The symbols move the elements like this.
w916: di>w716, na>w149, fi>w181, bu>w728, ba>w514, le>w90
w78: di>w670, na>w549, fi>w266, bu>w865, ba>w301, le>w237
w798: di>w413, na>w301, fi>w865, bu>w365, ba>w566, le>w106
w39: di>w983, na>w763, fi>w301, bu>w566, ba>w112, le>w430
w747: di>w316, na>w11, fi>w670, bu>w413, ba>w983, le>w301
w112: di>w961, na>w402, fi>w39, bu>w66, ba>w266, le>w179
w137: di>w334, na>w670, fi>w648, bu>w765, ba>w413, le>w865
w122: di>w239, na>w648, fi>w24, bu>w908, ba>w765, le>w535
w549: di>w495, na>w630, fi>w682, bu>w78, ba>w176, le>w933
w622: di>w66, na>w179, fi>w153, bu>w819, ba>w931, le>w210
w980: di>w763, na>w716, fi>w116, bu>w430, ba>w994, le>w728
w773: di>w301, na>w116, fi>w237, bu>w106, ba>w430, le>w316
w750: di>w865, na>w237, fi>w931, bu>w241, ba>w106, le>w334
w648: di>w756, na>w503, fi>w111, bu>w122, ba>w137, le>w596
w390: di>w430, na>w728, fi>w316, bu>w149, ba>w709, le>w983
w11: di>w432, na>w638, fi>w495, bu>w747, ba>w169, le>w176
w514: di>w819, na>w210, fi>w916, bu>w38, ba>w239, le>w24
w430: di>w39, na>w980, fi>w773, bu>w153, ba>w179, le>w390
w487: di>w237, na>w382, fi>w714, bu>w334, ba>w316, le>w670
w210: di>w622, na>w709, fi>w149, bu>w514, ba>w756, le>w111
w503: di>w714, na>w908, fi>w961, bu>w648, ba>w670, le>w266
w983: di>w390, na>w169, fi>w747, bu>w912, ba>w961, le>w39
w149: di>w153, na>w390, fi>w672, bu>w916, ba>w210, le>w912
w756: di>w931, na>w714, fi>w210, bu>w239, ba>w334, le>w648
w994: di>w402, na>w819, fi>w980, bu>w179, ba>w663, le>w38
w865: di>w137, na>w78, fi>w596, bu>w630, ba>w798, le>w750
w432: di>w116, na>w181, fi>w382, bu>w316, ba>w728, le>w11
w38: di>w994, na>w514, fi>w728, bu>w709, ba>w605, le>w228
w535: di>w122, na>w596, fi>w893, bu>w682, ba>w630, le>w418
w237: di>w78, na>w933, fi>w192, bu>w750, ba>w773, le>w487
w316: di>w773, na>w432, fi>w487, bu>w672, ba>w390, le>w747
w933: di>w549, na>w241, fi>w663, bu>w237, ba>w116, le>w382
w239: di>w418, na>w756, fi>w514, bu>w605, ba>w915, le>w122
w266: di>w503, na>w682, fi>w112, bu>w596, ba>w78, le>w192
w241: di>w630, na>w750, fi>w418, bu>w933, ba>w299, le>w915
w630: di>w765, na>w865, fi>w535, bu>w549, ba>w365, le>w241
w111: di>w210, na>w961, fi>w912, bu>w24, ba>w648, le>w66
w365: di>w638, na>w798, fi>w630, bu>w176, ba>w459, le>w299
w106: di>w798, na>w773, fi>w750, bu>w299, ba>w153, le>w672
w931: di>w596, na>w192, fi>w622, bu>w418, ba>w750, le>w756
w670: di>w487, na>w495, fi>w503, bu>w137, ba>w747, le>w78
w116: di>w176, na>w299, fi>w933, bu>w773, ba>w980, le>w432
w413: di>w672, na>w747, fi>w137, bu>w638, ba>w912, le>w798
w169: di>w728, na>w90, fi>w11, bu>w983, ba>w228, le>w763
w181: di>w299, na>w672, fi>w915, bu>w432, ba>w916, le>w638
w66: di>w111, na>w112, fi>w566, bu>w893, ba>w596, le>w622
w192: di>w266, na>w663, fi>w179, bu>w931, ba>w237, le>w714
w299: di>w365, na>w106, fi>w241, bu>w116, ba>w716, le>w181
w728: di>w980, na>w916, fi>w432, bu>w390, ba>w38, le>w169
w912: di>w149, na>w983, fi>w413, bu>w90, ba>w111, le>w566
w961: di>w709, na>w228, fi>w983, bu>w111, ba>w503, le>w112
w638: di>w181, na>w413, fi>w765, bu>w11, ba>w90, le>w365
w459: di>w90, na>w566, fi>w365, bu>w763, ba>w893, le>w716
w179: di>w112, na>w994, fi>w430, bu>w622, ba>w192, le>w709
w153: di>w566, na>w430, fi>w106, bu>w716, ba>w622, le>w149
w893: di>w24, na>w66, fi>w459, bu>w402, ba>w535, le>w819
w908: di>w605, na>w122, fi>w228, bu>w503, ba>w495, le>w682
w382: di>w933, na>w915, fi>w605, bu>w487, ba>w432, le>w495
w596: di>w648, na>w266, fi>w66, bu>w535, ba>w865, le>w931
w334: di>w750, na>w487, fi>w756, bu>w915, ba>w672, le>w137
w90: di>w916, na>w912, fi>w638, bu>w169, ba>w24, le>w459
w566: di>w912, na>w39, fi>w798, bu>w459, ba>w66, le>w153
w763: di>w169, na>w459, fi>w176, bu>w39, ba>w402, le>w980
w714: di>w192, na>w605, fi>w709, bu>w756, ba>w487, le>w503
w682: di>w908, na>w535, fi>w402, bu>w266, ba>w549, le>w663
w709: di>w179, na>w38, fi>w390, bu>w210, ba>w714, le>w961
w663: di>w682, na>w418, fi>w994, bu>w192, ba>w933, le>w605
w915: di>w241, na>w334, fi>w239, bu>w382, ba>w181, le>w765
w402: di>w228, na>w893, fi>w763, bu>w112, ba>w682, le>w994
w765: di>w915, na>w137, fi>w122, bu>w495, ba>w638, le>w630
w418: di>w535, na>w931, fi>w819, bu>w663, ba>w241, le>w239
w24: di>w514, na>w111, fi>w90, bu>w228, ba>w122, le>w893
w228: di>w38, na>w24, fi>w169, bu>w961, ba>w908, le>w402
w495: di>w382, na>w765, fi>w908, bu>w670, ba>w11, le>w549
w672: di>w106, na>w316, fi>w334, bu>w181, ba>w149, le>w413
w605: di>w663, na>w239, fi>w38, bu>w714, ba>w382, le>w908
w176: di>w11, na>w365, fi>w549, bu>w301, ba>w763, le>w116
w819: di>w893, na>w622, fi>w716, bu>w994, ba>w418, le>w514
w716: di>w459, na>w153, fi>w299, bu>w980, ba>w819, le>w916
w301: di>w747, na>w176, fi>w78, bu>w798, ba>w39, le>w773

The rows follow the links: the fewer symbols apart two elements are, the more alike their rows tend to be.

Each row is also shifted at random along 5 hidden directions that mean nothing.

Known rows, each with its element:
[-44  15  12   6  15 -10  21   5  16 -23  22  18  -8  33   9 -33 -21  -6  35 -30 -21 -21  12   1  14  13  13 -32  -7 -36  13   4  -7 -10 -11   0  36 -11 -10  10  12  -2   6  30  41  -9   4 -22  -2   1 -12 -21  -8 -26  -5  -5  11   3   5  23  14]
element: w228
[ 24  -6 -17   6   6 -10 -33   0  11 -22  20 -26  32  18  13  44  -1  23 -19  10  -4  46  36  -5  42  -7 -34  12  31  35   1   7  -9  -5  12 -13  44   9 -15  -1 -24  24  35   8 -10  28  23  26  75   7   6  30  43   8 -23  34 -28 -38 -36 -21   4]
element: w390
[ 77  19 -24 -26  -5  17  65  10   6  16  -6  11  -6 -12  73  22  16  12 -30  35 -19 -27  29  12 -36 -33  27 -31  14  29   2 -17  -7  63 -39 -29 -20 -12  -6  55  -1  10  18 -28 -11  -6 -58 -20  13  50  26  23  -6  13 -46  -5 -26 -24 -34 -15 -44]
element: w90
[ 24 -18  -2   0  -8   9   0  -5  -8  21 -11  15   7  -2  15 -12   1  13  15   5  -2 -26  16   9  30  26 -19 -38  18 -12  18   6  10 -14   1  -7  17 -16  18  13  33  -6  -9  18  19 -15  13 -23  19 -27   7 -17 -16   7  -4  -6   6   5 -33   9  30]
element: w798
[ 85  15  -5 -42  -2   2  48  17  19  15  -2  32   2  43  -4 -33  -3   7  36 -32 -13 -23 -21  11 -10   6  19 -84 -12 -24   5  13  12   5 -25  -5  14  -8 -28  19  12 -18 -45  18  36 -47   0 -37  -9 -30   2 -30 -44 -15 -11 -11 -24  12 -43  22  23]
element: w402
[ 28   1  -2 -16  10  16  -9  -3  -8  17  -1 -17   9  -8 -13  -9   1  15  14  14  11  19  -4   0 -10   6 -27   8  -4   6  -7  -8  -3 -19  14  25  -1 -23  -4  -4 -12 -22 -14  -7  -5 -13  11 -10 -17 -33   9  -8   2 -16  14  -7  -5   7  -7  14   4]
element: w535
[ 57  -7 -12 -12   9  -8  32  15   3  -5  -9   7 -14   8  51   3 -14  -2  10   9 -15 -29  26 -11   2  -8  10 -27   9 -16  22   4 -18  15 -31   2  13 -31  -5  21   0   1   3  -2  22  -7   8   6  23   1   1   2  -6  17 -17 -17 -21  -4 -24   5  -5]
element: w495
[ 17 -10  -5   5  -5  11  23  -6 -11  17 -13   2  -8 -27  25   8   4  -4 -17  17  -2 -21   7   2 -10 -11  13   0  12   2   3 -18  -3  23 -19 -22 -10   3  18  17   9   4  12  -6  10   0 -26  -6 -12  22   4   7 -27  13  -4  -9  -3   2  -9  -8  -2]
element: w413
[ -8  -5   5   4  -1 -16 -16  11   8  -2 -12 -12  18   3   0  22   6   2 -15   8   1   7  -3  -9   2  -7  12   0 -16  10   9  16 -11   1  -1  12  10   1  -5  -7  -8  11   3  -7 -10  20  18  -1  29  -2  12  16  14  10 -19  16 -20 -14   2   2 -15]
element: w192
[ 59  11 -19 -13   8  -1   2  21 -11  -7  12  13   7  43  18  -1 -12  17   1   4 -15 -12  24 -18  12 -10 -44 -16   5  42 -17 -18  -8  53 -34  -6  23  -2  10  -9 -30  10  22 -18 -20  28  -3  26  23   7 -12   0  18 -11   0 -11 -33 -10 -33  -9  -1]
element: w765
[ 22 -20  12  -1   8  41 -15 -37  -2  26 -16 -55  10 -92  10  23  20   4  -3  46  40  62  13  23   1  20  -8  76  26 -10  -9   0 -16 -87  59  26 -27 -18   4  23  10 -15 -12  -6  -5 -33  27 -28 -27 -41  13  30  -6  19  15   5   7   9   3   7 -15]
element: w66
[ 39   3  -6 -25  -5  -3  15  17  21   3   3  17   9  29   5  -7  -9   9  26 -11  -2  -7  -1  10   4  14   7 -57  -7 -24  22  29  13 -23   4  10  16  -9 -32  19  16  -8 -17  20  24 -30  19 -24   4 -21  14  -5  -9  -2 -24  11  -2   9 -34  13  -6]
element: w994
[-60  -3  13  26   0 -20 -22   4   1 -23  12   0   4  42 -48 -12 -14 -19   3 -46   7   8 -22 -11  12  -5  -2   8 -15  -7  -1   4  -8  12   0   5  28  25  -9 -27  -7  12  12  14  10  19  13  16  -9   2 -25 -12   9 -26  20   1  -6   5  43   5  14]
element: w714
[-33 -18   4  40  20   7 -14   0   5  -5 -22 -37  17 -50  72  26 -17  28  41  29  27   4  63   4  43  47 -16  -3  35 -45  33   0 -57 -87  27  30  39 -43  10  35  31 -14  34  41  45   6  51 -33  21 -34  10  31  -2  45 -15   7  23   3  -1  17   5]
element: w648
[ 23  -7  -9 -11  -3  -7   0   5  -4 -10  -6  -1 -21  -7   8   1   6 -16  -6   5  -3   2 -12 -23 -26 -17  29   9  -8   1   2   8   1  17 -12   3 -29  -9  -7  -3  -7  -4 -17 -12  -6   2   0  24 -12  12 -13  12  -2   7  14  -6   0  14  11  -8 -25]
element: w382
[-10   5   3  -6  -6  13  27  -7 -17  32 -37   4   1 -41  -2  -7  18 -20  -8  11   4 -15 -23  25 -41 -13  36  18 -21   0   0 -15  -9  19 -12   0 -39  -7  14   7  12 -12 -12 -29  -6 -10 -22 -33 -34   5   9   2 -30   3  -4 -12  -8   2  32  15 -12]
element: w596
[  3 -18   8  -8 -15 -18 -21  16  -8  -7 -20  18   3  21 -39 -13   0 -12  16 -35  13 -11 -23   4   7   6   7 -24 -10 -26  15  22  13   2   2  -2  10   4  -7 -19   8  -3 -34  17  12  -8  21  -1   0 -16 -19 -22 -15   2  13  -2  -3  23  -4   5  18]
element: w237
[-97  20   6  24  -7   2   4   2   3 -12   9  22  -2  12 -36 -19  -9 -15   0 -18   1 -22 -32  -5 -20   2  10   1 -30   6   0   4   2  12  -5  11 -21  16   3 -16  -4   1   8 -13 -17  19 -30  -5 -28  23  16 -16   8 -22   0   6  44   5  46  10 -10]
element: w819
[ 23   4  -4  10  10  12 -14 -15  11  -1  30  -4  17  24  -2  -8 -15  34  15  14   9  24  10   8  41  22 -55  -1  22  26 -13  -2   5 -35  19   8  28  -2  -6   0  -3  -3   7   7  -9  -4  12   0  27 -34   0 -13  27 -12   1  13  11 -13 -32   3  17]
element: w459
[-85   4  11  32   8  -4  -6 -10 -18 -17  15  -3 -21 -10   5 -25 -19  -3   6   0 -11 -20   3  -6  13  13  -8  13   4 -14  -3 -11   1 -12   2  -7   1  -2  25 -15  11   1  25   7   3  15 -16  17 -14  11  -8 -10   6  -1  23  -7  51   8  20   1  14]
element: w638
[-33  17   6   6  -2  22 -13 -11   4 -20  36  -1 -16  17 -60 -32  -6 -15  16 -27  20  22 -44  -3 -14   0  -4  29 -12  -1 -30 -13  14  -1  17   8 -14  36 -15 -23 -13  -4  -4  -1 -10   3 -15   7 -49   9 -20 -13   7 -37  42 -10  30  31  56   5   4]
element: w514
[ -4  -9  14 -11 -21   5   1 -14  10   2 -14  -5  -5 -14 -38 -11  18 -31   8 -24  22  28 -46  18 -13   9  25  13 -15 -25  -5  15  19 -31  21  14 -26  12 -12   1  14 -13 -39   9  13 -33   8 -24 -38 -11  -1 -11 -24 -15  15  -3   0  25  20   4   9]
element: w179
[ -4  11   4 -18  -2 -13  14   7 -11  16 -26   5  -1 -17   8  13  11 -17 -25  12 -14  -9  -8   2 -19 -20  28   5 -24   9   5  -5 -16  20 -16  -2  -9  -2  -2   5  -9   0  -7 -14 -11  -3  -2 -18  -6   5  13   2  -5   5 -21   1 -28 -19  -2   7 -19]
element: w266
[-14  -2   7 -11 -17  -3  13 -12   6  11  -5  14  -1  -2 -24  -4  13 -20 -28 -14   0   5 -28  13 -18 -15  24   2 -15  -6   5   7  26  12  -4 -18 -29  17   0   3   6   8 -15  -2 -10 -13 -18 -10  -8  23  12  -5 -12   0 -16   7  -8   1   6  -7   5]
element: w430

From each start, follow one symbol. Which element do you reach?
Answer with the element's name.
[-82  -8  21  36   5   6 -57 -19  -3  -6  27 -19  30   2 -26   2 -14  19  11   6  -2  24  19   2  57  37 -53  37  24  17  -6  -8  -1 -56  31  13  39  10  20 -24   3   8  28  14  -8  26  25   0  34 -27  -3  -2  40  -8   4  15  26 -11 -12   1  38]
na	w39
[-51   8 -13  39   3  -7 -11   1  10 -13  11  -9  21  -5  21  33  -1  17 -21   5  -1   0  31   7  28   6  -7  -4  25   9   9  -7 -12   6   5  -6  17  14   5   7   9  23  52   3 -10  35  -3   5  43  39  12  24  33   5 -23  25  14 -23   9 -15 -10]
le	w912
[ 34 -10   5 -24 -16  -5  40   2  -5  23 -13  30 -43  15  -1 -46  -6 -17  28 -25  -7 -42 -26   2 -13   2  33 -52  -5 -58  12  17  37  -4 -22 -19 -18 -10  -6  14  36 -28 -54  30  44 -55 -10 -19 -42 -17  -6 -44 -65   5  14 -36   8  26 -30  14  31]
bu	w301
[-79  21   8   4  -9 -27  53   4  -2  10 -13  45   3 -15  59   3   1 -12 -39   7 -37 -72  11  21 -13 -17  67 -47 -15 -15  50  -6  -7  38 -48 -29 -15 -12  20  35  28  15   7 -11  17  -3 -51 -39  10  59  41  -8 -17  24 -75   1  -3 -30   3   9 -17]
ba	w112
[ -47   10   21   -3   -7    3  -24  -17   -6  -23   30    6   -5   47 -121  -39    4  -32    0  -61   11   38  -66  -10  -12  -15   -5   44  -30    6  -33  -11   28   22   14  -11   14   64  -15  -50  -27   13  -22   14   -9    4    1   24  -46    9  -44  -37   -3  -70   54   -2   -1   21   46  -17   25]
na	w38
[-44  11   4  21  -8   8 -12 -17   3  -4  26   0  -5  -9 -33  -2   6   2  -6  11  -6  18 -27   2  -3   1 -13  35  -8  14 -23  11  23 -12  15   2 -32  18  11 -14  -6   4   5  -9 -30   7 -30   9 -16  10  10   1  24 -11   3   7  35   1  20  -9  -9]
fi	w299
[ 20   6 -17 -13 -10 -18  13  26   5  -8 -11  39  -3  46  -3 -12  -7   5   9 -23 -25 -40 -11 -10  -8  -3  13 -69 -27  -7  16  18  14  45 -37   2   9  -7 -17 -16   1  -5 -15  -8   2   7  -4   7  16   0  -2 -20  -9  -4  -8   3  -8   3 -19   8   5]
di	w549
[ 14 -16  -2  11  -3  22 -17  -8  14  12 -20 -24  20 -37   7  11   6   7  25   1  44  22  13  33  13  31 -11 -11  17 -35  13  19 -10 -70  37  20  11  -4  -6  25  34 -20 -13  31  26 -26  31 -45   2 -35  10   6 -14  14   5  13  21  27  -2  15   3]
le	w210
[ 14   7 -24   0   9 -30 -20  24  19 -34  27  -4  28  56   9  25 -17  32  -6  -2 -16  18  30 -29  11 -11 -33 -15   0  42  -2   1 -24  30 -13  12  46  -2 -30 -18 -41  22  41 -12 -13  48  22  37  52  -1  -3  19  60  -9 -25  24 -30 -28 -17  -9 -15]
ba	w382
[ 21 -12   7  -7  -8   6  -5  -3 -17  24 -26   4  -3 -18 -19 -14  17 -10  -1  -1  11 -10 -24   3  -6   1  -1   1  -7 -11   1 -14   3   8  -2  -1 -14 -11  13  -6   0 -10 -15  -5   1  -6   0  -5 -33 -19  -2 -21 -30  -3  24 -19  -9  17   2  10  17]
bu	w630
[108   3 -32 -28   8  16   8  20  11  21  -9  -5  18  -2  29  38   4  25   1  34  12   5  25  -1 -17   3 -14 -31   1  23  10  12  -9   9  -7  22  -8 -22 -12  17 -15  -5  -1 -11 -12   1   7  -9  27 -15  27  15   9  15 -27  15 -29  -5 -42   0 -30]
ba	w241
[ 26   4 -15 -22  -6  -2   4   0   8  -5  18 -13  15   0  10  30  23  14 -42  30 -16  21   0  -4 -22 -34  -2  24   0  52  -8   4  14  29   2  -9 -31   5 -12   0 -34  18  10 -30 -43   9 -27  27  39  31  23  21  47  11 -34  30 -21 -33 -24 -25 -31]
le	w728
[-31   5 -13  28  -7 -18   9  29  -2 -18  13  35 -15  61 -10 -30 -25   5  29 -41  -2 -56   1 -16   0  18  -4 -63 -13 -18  13   8  -2  45 -35  -2  22   6   2 -17  16   3  23  16  10  33  -9  10  -3  15  -9 -24   0 -11  14 -11  20  17  23   4  11]
fi	w239
[-94  20  15  18  12   5 -13  -3  -2  -2  21   1  13  -2  -3   4  -2  11 -16  22 -35   8  -1  -9 -11  -3 -13  41 -10  40 -14 -25 -21  18 -12   7   6   5  14 -10 -29  15  32 -28 -44  25 -21   5  -3  12  19  -1  40 -13 -16   7  25 -31  27   7 -25]
di	w24
[ 51  -4   9 -28   5  16   8 -29  11  -3  21 -36 -18 -16 -14 -15  16 -18  -4   4   1  43 -14  -4 -14 -13  -2  48  11   7 -30 -10  20 -25  24  -5 -13  16 -15   2 -15 -10 -25   0   4 -40  -8   8 -26  -7 -23  -5  -6  -5  30 -12  -7  11  -9  -6   5]
na	w90
